Moves between nodes:
at | σ γ ρ χ π δ θ
J913 | J53 J693 J197 J76 J589 J976 J885
J845 | J264 J867 J675 J14 J316 J885 J976
J612 | J345 J55 J798 J954 J544 J519 J623
J956 | J67 J895 J300 J976 J994 J76 J14
J150 | J922 J885 J838 J619 J855 J867 J693
J821 | J723 J675 J867 J601 J280 J838 J359
J14 | J482 J209 J789 J845 J527 J120 J956
J407 | J835 J171 J588 J380 J712 J177 J803
J589 | J766 J703 J52 J664 J913 J34 J443
J353 | J994 J64 J684 J113 J67 J331 J517
J386 | J803 J34 J321 J599 J213 J703 J835
J321 | J951 J159 J386 J319 J359 J551 J280
J120 | J558 J619 J271 J885 J503 J14 J76
J551 | J268 J52 J703 J338 J930 J321 J160
J64 | J599 J353 J550 J803 J774 J199 J380
J194 | J466 J698 J527 J419 J789 J762 J173
J316 | J171 J835 J419 J527 J845 J443 J34
J674 | J352 J49 J331 J623 J156 J684 J954
J599 | J64 J994 J319 J386 J895 J560 J406
J838 | J183 J990 J150 J178 J160 J821 J930
J169 | J105 J708 J777 J354 J255 J43 J471
J109 | J70 J237 J13 J930 J338 J608 J178
J354 | J300 J727 J67 J169 J684 J156 J908
J53 | J913 J805 J43 J966 J766 J777 J275
J275 | J885 J922 J544 J558 J798 J264 J53
J895 | J774 J956 J608 J213 J599 J13 J209
J558 | J120 J294 J834 J275 J96 J482 J966
J930 | J322 J197 J693 J109 J551 J359 J838
J703 | J929 J589 J551 J560 J693 J386 J855
J951 | J321 J255 J803 J550 J708 J268 J588
J406 | J380 J527 J698 J835 J209 J700 J599
J762 | J954 J57 J503 J345 J271 J194 J352
J34 | J113 J386 J159 J994 J976 J589 J316
J294 | J619 J558 J383 J922 J333 J647 J575
J675 | J471 J821 J845 J789 J419 J990 J105
J271 | J834 J178 J120 J990 J762 J789 J237
J280 | J588 J419 J835 J698 J821 J160 J321
J471 | J675 J723 J264 J908 J519 J544 J169
J835 | J407 J316 J280 J406 J867 J855 J386
J443 | J798 J855 J345 J503 J885 J316 J589
J954 | J762 J740 J96 J612 J834 J466 J674
J708 | J359 J169 J887 J727 J951 J322 J723
J575 | J13 J966 J70 J805 J199 J774 J294
J43 | J197 J322 J53 J156 J623 J169 J544
J178 | J383 J271 J619 J838 J57 J601 J109
J774 | J895 J67 J727 J887 J64 J575 J647
J608 | J727 J300 J895 J359 J319 J109 J601
J777 | J976 J887 J169 J67 J113 J53 J264
J887 | J213 J777 J708 J774 J803 J805 J712
J684 | J173 J550 J353 J255 J354 J674 J466
J105 | J169 J359 J976 J300 J159 J197 J675
J113 | J34 J803 J255 J353 J777 J766 J171
J623 | J52 J268 J766 J674 J43 J255 J612
J712 | J867 J264 J723 J647 J407 J922 J887
J70 | J109 J156 J575 J322 J49 J727 J383
J700 | J333 J503 J57 J855 J619 J406 J560
J331 | J664 J199 J674 J766 J966 J353 J96
J13 | J575 J76 J109 J693 J560 J895 J619
J619 | J294 J120 J178 J150 J700 J209 J13
J419 | J519 J280 J316 J194 J675 J345 J159
J789 | J908 J601 J14 J675 J194 J271 J300
J345 | J612 J160 J443 J762 J990 J419 J52
J213 | J887 J976 J359 J895 J386 J693 J867
J908 | J789 J351 J482 J471 J466 J834 J354
J990 | J544 J838 J885 J271 J345 J675 J197
J834 | J271 J383 J558 J544 J954 J908 J156
J255 | J159 J951 J113 J684 J169 J623 J519
J482 | J14 J647 J908 J264 J517 J558 J67
J183 | J838 J544 J922 J383 J55 J723 J322
J844 | J698 J466 J380 J588 J351 J740 J550
J209 | J647 J14 J601 J867 J406 J619 J895
J693 | J805 J913 J930 J13 J703 J213 J150
J96 | J503 J333 J954 J798 J558 J517 J331
J601 | J351 J789 J209 J821 J698 J178 J608
J351 | J601 J908 J647 J723 J844 J383 J727
J503 | J96 J700 J762 J443 J120 J527 J664
J664 | J331 J560 J352 J589 J76 J994 J503
J740 | J57 J954 J333 J55 J383 J844 J49
J177 | J855 J798 J55 J333 J922 J407 J929
J723 | J821 J471 J712 J351 J588 J183 J708
J160 | J55 J345 J855 J57 J838 J280 J551
J885 | J275 J150 J990 J120 J443 J845 J913
J727 | J608 J354 J774 J708 J550 J70 J351
J197 | J43 J930 J913 J237 J52 J105 J990
J268 | J551 J623 J929 J49 J322 J951 J55
J67 | J956 J774 J354 J777 J353 J966 J482
J766 | J589 J929 J623 J331 J53 J113 J798
J803 | J386 J113 J951 J64 J887 J929 J407
J159 | J255 J321 J34 J173 J105 J52 J419
J544 | J990 J183 J275 J834 J612 J471 J43
J319 | J550 J173 J599 J321 J608 J338 J698
J922 | J150 J275 J183 J294 J177 J712 J805
J322 | J930 J43 J805 J70 J268 J708 J183
J798 | J443 J177 J612 J96 J275 J171 J766
J359 | J708 J105 J213 J608 J321 J930 J821
J560 | J199 J664 J338 J703 J13 J599 J700
J550 | J319 J684 J64 J951 J727 J49 J844
J156 | J237 J70 J966 J43 J674 J354 J834
J338 | J49 J352 J560 J551 J109 J319 J57
J171 | J316 J407 J519 J517 J264 J798 J113
J57 | J740 J762 J700 J160 J178 J698 J338
J519 | J419 J588 J171 J466 J471 J612 J255
J55 | J160 J612 J177 J740 J183 J588 J268
J698 | J844 J194 J406 J280 J601 J57 J319
J264 | J845 J712 J471 J482 J171 J275 J777
J199 | J560 J331 J49 J929 J575 J64 J333
J380 | J406 J517 J844 J407 J647 J333 J64
J929 | J703 J766 J268 J199 J805 J803 J177
J383 | J178 J834 J294 J183 J740 J351 J70
J976 | J777 J213 J105 J956 J34 J913 J845
J352 | J674 J338 J664 J52 J237 J173 J762
J300 | J354 J608 J956 J105 J173 J237 J789
J333 | J700 J96 J740 J177 J294 J380 J199
J855 | J177 J443 J160 J700 J150 J835 J703
J52 | J623 J551 J589 J352 J197 J159 J345
J76 | J966 J13 J237 J913 J664 J956 J120
J805 | J693 J53 J322 J575 J929 J887 J922
J173 | J684 J319 J994 J159 J300 J352 J194
J966 | J76 J575 J156 J53 J331 J67 J558
J994 | J353 J599 J173 J34 J956 J664 J527
J517 | J527 J380 J466 J171 J482 J96 J353
J237 | J156 J109 J76 J197 J352 J300 J271
J647 | J209 J482 J351 J712 J380 J294 J774
J588 | J280 J519 J407 J844 J723 J55 J951
J867 | J712 J845 J821 J209 J835 J150 J213
J466 | J194 J844 J517 J519 J908 J954 J684
J49 | J338 J674 J199 J268 J70 J550 J740
J527 | J517 J406 J194 J316 J14 J503 J994

The rows follow the links: the fewer symbols apart two nodes are, the more alike their rows tend to be.

Each row is also shifted at random along 2 hidden directions that mean nothing.

Some nodes, each with a row of numbers:
J43	[ 29 -10  13   9 -14 -16 -20   1 -15  10  12 -11  -8  12   9   3  -3   0 -15  -5  -1   3   7  19  -4   2 -23 -14  -4  -2   6 -10   3 -16   8  12   9  -7  -6  13   1  -4  -4  -2   0   3   5  11   4 -28   3 -10  -9  -5   7  -1   2 -14  -1   0  14  -1  -6 -11  18  11   4]
J623	[ 50  -6   0  -5  -7   9 -26  -3 -14   5  10  -5  26  -5  19   5 -14  -7  -4 -19  -8  -5  14  13  11 -17 -10 -13   1 -14  -9  -6 -19 -13  10   8  17  -3   5   4   0   6 -11   8 -16 -10   0  20   0 -22   4   0   8  -9   8  16  15   6 -14 -10 -16 -19   1   7   6  14   4]
J150	[ 68 -22  -4  25  -8   5   1   5  -2   0 -15  -1 -16  -1 -16  -6  18  -1 -12  -4  -6   5   6 -19  -7  32  -6   1   0   7   9 -24  40   9 -13  -2 -38 -19 -39  20  23  -2   8  -3  41   6   9   2   2  26   4 -25   4   6 -21 -13 -12 -28  26  20  23  22  -3  18   9 -20   5]
J693	[-29  -7  29  15  -6 -10 -20 -16 -30  -6  13  -5   2   5   5   8 -12   1 -17   7  -3  11  14   1   4   0  18  -6 -20  -3 -10  -1   5  -1   7   9  -6  -3 -12 -10  19   0  -2  12 -11   5   9  -7   7 -10   3  -2  -3  10   1   3  -5 -16  19   9  12   9 -23   9  -1   2  -8]
J855	[-12  -1  -1  -5   8  15 -17  -3 -24 -10  14  18  37 -21   3  -3   0  -3  -2  -1 -10 -20  19 -21  17 -12  27   5  23  -3  -6  -2  -3   7   4   3   5  -2 -26   3  12  21   3  12 -17   3   1  10 -10   8  -4  14  23   1   0   8   7  23  18  -5 -11 -22  -2  33 -11  -2  14]
J345	[-100    2   13    3   14  -22  -22    6   -1  -14    4   -7   -7  -12   -2   -4    1   15   11  -12  -10  -14    9   21   12    6   -5  -23   14   -7   15    8   -7  -19   14   22    6   -3   -1    8   22   -6   12    6   -8   -3    2    2  -27   -9    8  -25    0  -18   -5    1   16  -12    8    3   -8   -2   -5   -1   -1   -4   15]
J407	[ 25  -3  -9   4  -1  39  12   3  -9   0 -11   6  -2 -14  -5  -2   9 -18   3  -6   5   2  -6 -17 -10  11   9  14  20   4  -1 -15   5  19  -9 -22 -12 -11 -17   7  -6   4   1  -9  12  -8  -9  18   1  21  -8  -1   6  -9  -1  -1   2  16  -6   9  -6  -4  16  10  -4 -25   2]
J966	[-47  -6  17   5 -15 -30 -14  -6   4   1   0 -11  -9  19   0 -19 -16  11 -12   5  -6  16   0  21  11   5 -11   4 -27 -10   5   6   8 -16  -3   6   4   2  17   1  -3  -5 -12  -5   2   1  -2 -20   7 -19   7  -9  -2  15 -17   1 -10 -19  -4   4  12  -5 -10 -13   9  17 -14]
J178	[-56  21  -7  10  11 -23  -6  13   5 -10   1  -2 -14  -4 -23  -9  14  27   7  10  -3 -12  15   7  -5   0  -2  -6  -6   4  18  20   6 -12   6   8  -2   9  -9   3   9  -9   4   7  13   8   0 -14 -10  10  -1  -2   0   9  -6  -5  -2  -8  27  11  29  12   2   4  -1  -5  16]
J664	[ 17   2   4  17   0 -16  -4   6  12  -3 -22 -14 -18  18   5  -2 -16   7  -2 -15 -12  13  -2  11  20  13   0 -10 -12 -18  -6   5  29  -6 -16   5 -12  -1  21  -7  15   4  -2  -1  12 -22  10 -15   5   5  16 -29  10  22 -21   2  -1 -32  -9   3   2   5 -17  -8   3   1 -13]
J268	[ 29   8   1  26 -18   4 -21  10 -15 -10 -14 -30 -22  -3  -8   4  -6  -2  -5 -12 -16  15  10  20  -6  13 -14 -23  -6  -4  -7  -1  14 -10   7  -7  -8   0 -11  11   9   5  -5   4  10 -20   6   9  13 -15   2 -23  -5  -4  -3   5  20 -18 -12  19   4   3  -1  -3  14 -16  -6]
J49	[ 23  26  -5   2 -10  -1 -11   2 -16 -11   4  -2   7   4  -4  -1  -9   8   1   1 -17  -1  19   6   1 -25   2   0 -12 -13 -13  23 -13 -14  16   3  10  24  17  -9  -6  16  -6   9 -18 -15 -13   0   8 -13   1  11  11   9   5   9   3  16  -2   2  -1 -20   3  11   2   6  -5]
J588	[ -9  12  -9  -1  -4  31   7  12   2  -7  -6  -3 -12 -15 -13   6   6 -12  13  -1   4 -13   2   0 -15   3  -8  -1  20  10  -4  -4  -6  10   3 -15   0   5 -22   5  -6  -3   5  -7   3   0   0  10  -2   3  -9  -6  -7 -18  15   5  12  13  -9   9  -6   3  13   2  -3 -24   7]
J359	[ 32  -5  14  -4  -3   0   4  -9 -21   0  16   9   1  -4   6  20  16 -13  -4  16   8   2   0  -5 -23 -15   7 -16   6  11 -14   4 -17   9  13  -4   2   5 -11 -10  -2   5  10   7 -18   8   2   7   9  -9 -11  13 -12  -4  20  -3   1  13  11  -3  -2  20 -11   1  -8  -1  -7]
J255	[ -9 -11  17  -3  -7   3  -6   0   1   4  -2 -11 -13   3  11   5  -8 -19   4  -8  -1  13 -11  22  -6  10 -18 -21  -1  -7  -5  -6 -17  -4   7 -10   7  -3  13   0   1  -5  13  -2  -8 -11   5  14   4 -13   9 -15 -11 -19  13   4  22  -4 -34   7 -13   3  -2 -23   3  -5 -10]
J774	[ 44   1   5  -3 -21  13  17  -7   3   1 -10  -4 -17   9  -4  -2  -3  -7  -2  18   6  18 -10 -10 -16   6  -1  11 -15   2  -7  -4  12   9  -8 -18 -14   2   8  -8 -20   0  -8  -5  10   2  -3 -14  22   2  -6   8 -11  16  -5  -1 -19  -4 -11   1  15  10   8  -6   3  -1 -23]
J838	[-37  12   6   3  12  -8 -20   9 -15  -7  26   8  18 -20   3   1  17   8  -8  11  -3 -21  13   0  -4 -14   3 -12  10  10  10   6  -3  -2  19   9   2   8 -27  11  15   0  -1  15  -4  15   5   7 -11  -9  -4  11   0  -8   8   2   9   7  36   0  15  -5  -2  22   0  -3  22]
J608	[ 11  14   4 -14   7 -14  11 -13  -7  -3  16   6   6   4   3  13   7  -1   3  20  11  -1   2   3 -18 -31  11  -8  -6   0 -17  19 -20   1  14  -3   6  17   8 -17 -12   3   7   2 -18   2  -1 -10   9  -4  -7  26  -4   5  15  -6 -13  13   5  -8   2  12  -2  -6 -11  14  -6]
J466	[ 48  -1 -32  -7   3  14  20  15  27   7 -21   3 -12  -2  -6  -2   4  -1  23 -16  10   1 -13  -4  -7  16 -18   9  14   7  15  -5   8   7 -13  -8   0   2   8  14 -14  -5   1  -7  17  -7  -1   7  -6  15   6  -8   8 -12   0  -5   4   3 -19   0  -3   1  19  -9   5  -9  11]
J674	[ 17   2  -5  17  -9 -15 -13  15   7  -4 -19 -21 -27  16  -7  -2 -14  10   5 -13 -12  11   2  27   5   3 -23 -16 -18 -14   2   8  15 -20  -8   8   3  13  24   2  -6  -7  -1   1  15 -21   1  -9   2  -6  12 -24   6  -1 -15   2   9 -19 -19   6   4   5  -1 -18  11   8  -6]
J316	[-25 -13   6  -7  15  13   7   4   9   2  -9   7   9  -6   9   3   9 -15   5 -12   1  -5 -12  -6   8  18  14   2  17   6   5 -14  -1  11 -14  -7  -2 -18  -6   1   6  -2   9  -5  -2  -1   3  12 -12  14   1   2  -1 -11  -5   4   9  -5  -9  -5 -23  -2   0  -6 -12 -10   2]
J482	[-10 -11 -13 -27   6  11  20  -3  20  11  16  28  37   0   6  -7   4  -1  -1   8  14 -12 -11 -22   7 -11   6  33  12  11   5  -8 -12  12  -7   3  16  -3   8   4 -27  -4 -14  -8  -6  19  -7   0  -2  -7  -2  40   4   5   9  -4 -13  35  -2 -22 -11 -21   9  10  -9  15   3]
J34	[  7 -21  17 -11   5   5   4 -14   0   5  -3   2  13   2  22   8 -10 -19  -2  -4   2   9 -10   7  14   2  18  -8   8  -9 -18  -6 -13  12  -6   0  -1 -14  13 -17   6   3   9   0 -18 -14   7  10   5   0   3  -2  -1  -3   1   7   7   0 -21  -3 -32   2  -9  -6  -7  -2 -10]
J64	[ 46   8 -14 -12  -4  29  12  -9   0  -3  -4   5  19  -5  11   2 -10  -5  -1   1   4  10   1 -23   1 -15  19  17  -9  -4 -19   4  -5  10  -1 -14   4   7  10 -16 -19  18  -9  -4 -11 -16 -12  -2  22   3  -2  23   4   7  10  11  -6  31 -22  -8 -18 -13   5   6 -14   0 -14]
J698	[-52  25 -14 -12  16   3  11   7   2 -10   2  15   5 -13 -12   1   9   5  24   0   1 -14   3  -2  -7 -16  15  -7   7   6   2  29 -19  14   8   1  10  13   4 -15  -9   3   4   4  -8  -1 -15  -5 -12  13 -11  14   4  -7  10   3   6  20   1  -4 -14   2   3  -3 -20  -6  21]
J55	[ -7  17 -11  16  -6  13 -15  13 -10 -14  -6  -8  -6 -17 -15  -9   3  -1   3 -16  -7  -5   9   4   1   7 -10  -3   5   3  18  -1   0  -4  13  -5   2   7 -19  14  11   9  -4   2  11  -3   0  14  -7  -4   0 -15   8  -9   2   6  16   2   2  18   7 -16   7  18  11 -25  10]
J173	[-28  11   9 -11  12 -20  11  -7  10  -4  -1   0  -3   9  12   6  -8   0  14   1   5  -1  -5  15   2 -14   3 -13  -3 -11 -13  26 -28  -7  12   8  18  11  31 -13  -7  -4   8  -1 -20 -19   3 -15 -11  -7   1   1  -4  -3   7   6   4   4 -21 -16 -17   9 -13 -27  -8  11  -4]
J419	[ 74 -10 -17  -3  14  18  14  10  16   7 -16   2  -8  -7   7  11  20 -13  18 -18  12  -5 -16  -8  -5  21 -12  -6  27   8   4 -11   9  19 -14 -12 -12 -12 -15  23   6  -5  18  -8  16  -7   9  24 -26  32   2 -14   2 -11   2  -3  12  -3 -10   4 -12  16   5  -7  -5 -14  11]
J194	[ 23  13 -26 -22  24   9  15  11  19   4 -10  15   4  -8   4   2   7   3  21 -10   4 -16 -11  -9   4 -11  -6   6  24  -1  13   3  -8  11  -5   0   6   4  13   0  -8   5   9  -6   0   3  -4   2 -15  24  -6   9   7  -7   7   0   4  13 -10 -17 -15   2  10  -5 -10  -2  19]
J319	[ 83  14 -16 -10   4  12  21  -4   1  -6  -8  -2 -11  -2   0  15   4  -7  14  -5  -1   3   2 -13 -13 -19   9   0   4  -6 -21  11  -7   9  -3  -6   3  12  12 -18 -19  20   4   5  -5 -18  -2  -2   6  17  -5   8  -1   7  11   2   1  15 -13   1 -10   9   2  -1 -10  -4  -4]
J386	[-24   0  23 -11  -6  10  -1 -24 -10  -7   4   0  14  -5   9  11  -8 -19  -2  14   4   9  -1  -2  -2 -14  35  -8   3  -7 -22   2 -16  13   0 -10   5   0   3 -26   2  12   5   2 -27 -11   4   2   9   1  -5  15  -1  -1  11   7   2  17 -12  -1 -25   3 -15  -4 -13  -8 -15]
J338	[-15  29   0   5   1 -19 -15  -1 -16 -18  12  -4   6  -4  -1   5  -9  12   1   4 -13  -4  24  10   5 -34  14 -17  -8 -15  -9  26 -15 -16  16  16  20  16  15 -23   1  14  -7  18 -25 -10  -6 -11   2  -7  -5  10  16   7   6  14   3  16   8  -2  -7  -7  -5   8   1   8   2]
J887	[ 25 -12  17   5 -26  15   6 -15 -13   6  -2  -5 -10   4   4   7   0 -18 -14  10  10  19 -14  -2 -20  14   4   3  -7  10 -11 -14   6  14  -5 -18 -16 -14  -7   1  -2   5  -5  -8  -1   0   0   4  23 -11  -9   3 -16   7   5  -2  -6  -4  -8  11   4   9   4  -4   3 -13 -17]
J895	[-21   4  14   3 -12 -10  17 -12   0  -1  -5  -4 -20  16  -3   7  -4   2  -2  17   7  13  -4   1 -10  -1  20   5 -22  -5 -15  14   4  12  -4  -9 -21   1   8 -15  -1  -2   3  -7  -1  -4   1 -22  21   9  -9   6 -11  24  -5  -8 -19 -12  -2   4  10  27  -7 -15  -7   7 -16]
J120	[ 48 -13 -24  -4  16  -8   6   6  13   8   6  16  28   0   4 -14   7  17  -6  -1   0 -16   3 -19  19   4   6  24   0   0  15  -7  11   4 -10  17  -3 -10  -9   9   5   3  -8   0  11  12   2  -3  -5   9   2  14  20  13 -17  -4 -14   4  22 -15  10 -14  -4  16   0  16  15]
J599	[-11  12   0 -10   3   8  13 -19  -4  -8   1   5  13   1   1   8 -11  -5   3   8  -1   9   6 -11   1 -22  29   2  -6 -10 -15  17 -18   8   0  -5   1  11  20 -30  -6  13  -2   1 -21 -14 -13 -11  11   7  -8  20   7  10   4   4  -9  20 -14  -5 -20   3  -7   0 -17   3 -12]
J954	[ 50   4 -42 -15  14  15  -7  16   7   7  -2   8  25  -9   8 -13  -2   0  11 -16 -15 -15  10 -11  19 -11 -13  12  14 -12  14  -2  -4  -7   7  11  22   6   7  15 -19   7 -15   3   1   1  -5  15 -12  -1   5  15  21  -4   5   2  10  20   7 -20  -2 -34  12  13   2   6  19]
J619	[ 26   4 -12  26   5 -13   4   5   0  -3  -7  -3 -13   7 -28  -7   4  11   0  -1  -6   0   2 -21   1  14   2  13 -11  10  21  -6  37   5 -10 -10 -28 -11 -17   8  16  -7  -2  -5  30   4  -2 -20   2  30   2  -9   8  18 -18 -15 -14 -20  21  13  21  13  -3  16   3  -8   4]
J908	[ 32   3 -24 -16   8   4  21   8  20  16   8  13   7   4  -6  -2  10   9  10   6  14 -11 -10  -8 -10  -5 -22  15   8  11  10  -2 -13   9  -6   1  10   0   2  15 -23  -7  -2 -15  12  20   0   2  -8   5  -2  17  -2  -5   8  -7  -7  18   2 -11   5   0  22  -2  -2   8  11]

Start, symbols taken left to right, then the node you end at.
Answers are names.
[ 64   2  10 -11 -12  18   3 -11 -23   4  17   6  23  -5  16  12   8 -14 -15  18  17  -2  -5  -9 -17 -26   0  -4   8  12 -16  -2 -32   6  15  -7   6   2  -9  -3 -14   1  -1   3 -19  10  -9  14  16 -21 -11  28 -12  -3  28   5  -1  31   0  -4  -3  -2   8  12   4   4  -4]
σ δ ρ σ => J805
[  9  10  20  21  -3   0 -20   0 -17 -14  -1 -13  -5  -4  -3  11  -7  -5  -5 -11 -16   4  18  16   1  -9   7 -30 -11 -12 -11  10  -4 -11  17   5  -4   7  -8 -12  13   3   8  13  -5 -22   4   2  -1   2  -6 -16   2  -2   4   7  11 -10  -1  15  -3   9 -10   6   5  -6  -2]
ρ χ => J560
[-27 -11  21   7 -11   1 -29  -5  -8   1   3  -9  14  -1  11  -7 -19 -10 -15  -7  -6   5   6  19  24   6   0   0 -10 -18  -7  -6  -6  -9  -3  10   9  -1  12  -1   9   9  -6   4 -11 -11   2  12   9 -20   8 -10  -2  -8  -3  10   8  -8 -13  -2 -16 -16  -8  -3   1   9  -7]
δ γ => J803
[ -8   3  20   1 -16  12 -22  -7 -21 -14   7   1  18  -4   8   5 -17  -8 -20  -3 -14   0  16   4  12 -17  15  -7  -7 -10 -13   0  -6  -4   8  -4   4   0  -3 -13   6  19 -15   4 -23 -12  -5  10  11 -22  -6   7   6  -1   2  12   5   7   0   1 -15 -20  -7  13  -3  -5 -16]
δ γ θ => J171
[-20  11   0   3 -11  -8  14   4  19  -1 -25 -20 -41  11  -4   7  -7   5  19 -18   2  21 -11  31  -9   8 -23 -15 -17  -8   5  12   1  -6  -5  -6   1   6  25  -4 -13 -15   9  -6  11 -14  -4 -11   5  -1   6 -25 -10  -3  -6   1  11 -13 -36   3  -4  14   1 -42  13  -5 -13]
γ σ => J319
[-10  -8   2   3  -9   9 -15   7 -20  -2  15   8  15 -13  -9 -12   2  -2 -16   8  -2  -6   5 -15   8   9   3  13   4   6   1 -14   8  -2   1   2   1  -5 -26  13   9  10 -11   2   6  15  -1  10  -3 -12  -3  10   1   3  -2   5  -4   2  24   5   9 -21  10  23   2  -8  12]
ρ θ => J322
[-34  17 -15  21  -5   7  -6  14   0 -16 -23 -10 -22   3 -29 -11 -13   7   7 -12 -14   6   8  -1  11  16  -4  16 -10  -2  20  -4  25   1  -4   2 -15   5  -3   0   7   7 -12  -5  20  -8  -2  -8   5  14   6 -18  14   8 -19   1   2 -11   3  14  14 -10   8  10   7 -14  -5]
θ π σ => J13
[ 34  13  -9   7 -19  -9  -7   9 -14   2   3 -15  -6  11 -12  -1   0  11  -9   7  -3  10  11   9  -8 -16 -10   3 -21   3   1  13   6 -16  11   2  -4  13   2  -4  -8   3 -11   8   5  -1  -3 -10  13 -17   1   0   2  14  -4   1 -10  -2   8   7  21   3   0  -3  16   2 -12]
δ π δ => J49
[ 56   1  -8  -7   0 -19  -8   5   4  11   9   1  11  12   8   0  -3  12  -4   1  -2  -1   4   4   4 -13 -19   3 -11  -7   8   7  -3 -17   4  11  13  11  13   9 -11   1 -12   5  -2   8   1   0   4 -22   4   2   2  10   4   0  -5  -1   0  -8  12  -6  -4  -8  11  22   2]
δ δ ρ θ => J558
[-23  -3 -10 -22  10  17  -2   9   4  -1  12  14  19 -18   8   3   1 -11  13  -3   9 -16  -8  -3  -3  -1  -3   0  27   0   5  -7 -28   6   2  -1  21   4  -3   9  -8  -2  -1  -3 -12   3  -6  17 -15  -6  -4  19  -4 -24  15   7  17  32 -15  -8 -22 -20  15   1  -3  -7  17]
σ δ σ => J612
[-13   5 -19  -3  22 -25   0  15  14   4  11   8   2  -4  -2  -6   7  24   9  -1  -3 -20   9   4  11  -5 -11  -2   1   8  14   5   4  -8   0  22   7   0   1   3   3  -9  -2   7   5   8   3  -8 -21  -1   5   0   9   8  -7 -10  -5   2  20  -8   8  -5   2  -3   5  18  21]
δ π π => J789
[ 57  -2  10   7  -3   8  -9 -12 -27 -11   0  -5  15  -6  13   5  -6  -8 -13 -12 -16   6  14 -11  12  -3  24 -10   4 -11 -17  -3  10  -4   4 -10 -11  -6 -12  -3  18  17  -2   9  -7 -17   5   7   9   2  -5 -10  13   6  -2   1   3  -3   0   8  -8  -6 -14  18  -4  -8 -11]
π ρ => J930
[  8   4 -20   3  -2 -14  -9  19  18   9  -3  -6 -16   9 -12 -12   2  25   5   1  -3   3   3  -1  -6  13 -30   9  -9   7  26  -4  16 -16  -2  10   0   3   1  19  -9 -16  -8  -6  27   9  -3  -3 -10  -2   6 -14   4  -2  -8  -4   5 -12   9   2  22   1   3  -3  14   5  12]
γ π γ => J954
[ 15  -2  -4  -9  -6  12  14  -9  14   7 -13  -2  -5  11   5   2 -16 -11   4  -6   3  11  -9   1   3   0   3   8  -6  -9 -12   2  -2   4  -7  -6  -2  -2  29  -9 -13   3  -3 -12  -5  -6  -7  -8  11  -2   8   3   3   1 -11   3  -5   5 -30  -5 -17  -4   0 -12   3   5 -17]
ρ σ => J173
[  9  -8  -8  -4  10  -4 -17  12  -4   7  18   8  22  -6   6  -9   8  -1  -6   4   3 -24   7   2   4   0 -14   0  13   6  15 -16  -4 -12   7  14  13  -5 -15  25  -4  -1  -4   8   4  20   0  18 -15 -20   0   6   1 -15   7   0   5  10  13  -2   7 -16   4  15   6   7  19]
γ χ => J383
[  6  -7  16   0 -18  26  -5 -19 -13  -8  -1  -2   0   1  10   4  -4 -20  -4   2   3  19  -7   1  -9  -1  13  -2  -3  -6 -24  -5  -7  12  -4 -19  -4  -2  -3  -3  -5   7  -7  -1 -10 -11  -5   6  16  -6  -4   7  -8  -4  13  11   4  12 -22   7 -12  -3  -1   0  -5 -11 -17]
θ θ => J803
[ 32  -9 -25 -12   4  22  22   5  23   2 -22   5  -5  -4  -2  -7   0   1  13 -14   4   4 -12 -15  10  18  -2  24   9  -2  12 -14  12  10 -23 -10  -4  -6   8   3 -12  -1  -5 -11  18  -1  -4   5   2  19   8  -1  10   0  -8  -2  -1   1 -15  -6  -8 -10  14  -6  -2  -9  -1]
γ θ σ => J599
[ 52   2  10  14  -7   5  15  -5  -8  -7 -20 -17 -34   4   2  24   4 -14   6  -6   0  12  -9  11 -24   8   1 -32  -7   0 -14   2   9  10  -1 -15 -20  -1 -10 -10   9   0  15  -2   6 -22   8   7   1  19   1 -26  -6  -9   7   2  14 -14 -18  15  -6  28  -5 -13   2 -15 -14]
δ ρ => J703
[ 27  12   4  23 -11 -25  -1   5  -2  -5  -5 -16 -26  17 -13   6   3  15  -5   7 -10  12   8  11 -14  -7 -13 -19 -28   1   3  17  22 -10   3   7 -15  10   3  -3   7  -7   0   3  12  -7   9 -19   7   2   0 -17  -2  12 -10  -4  -9 -20  13  15  22  26  -8  -9  11   2  -5]
δ ρ => J895
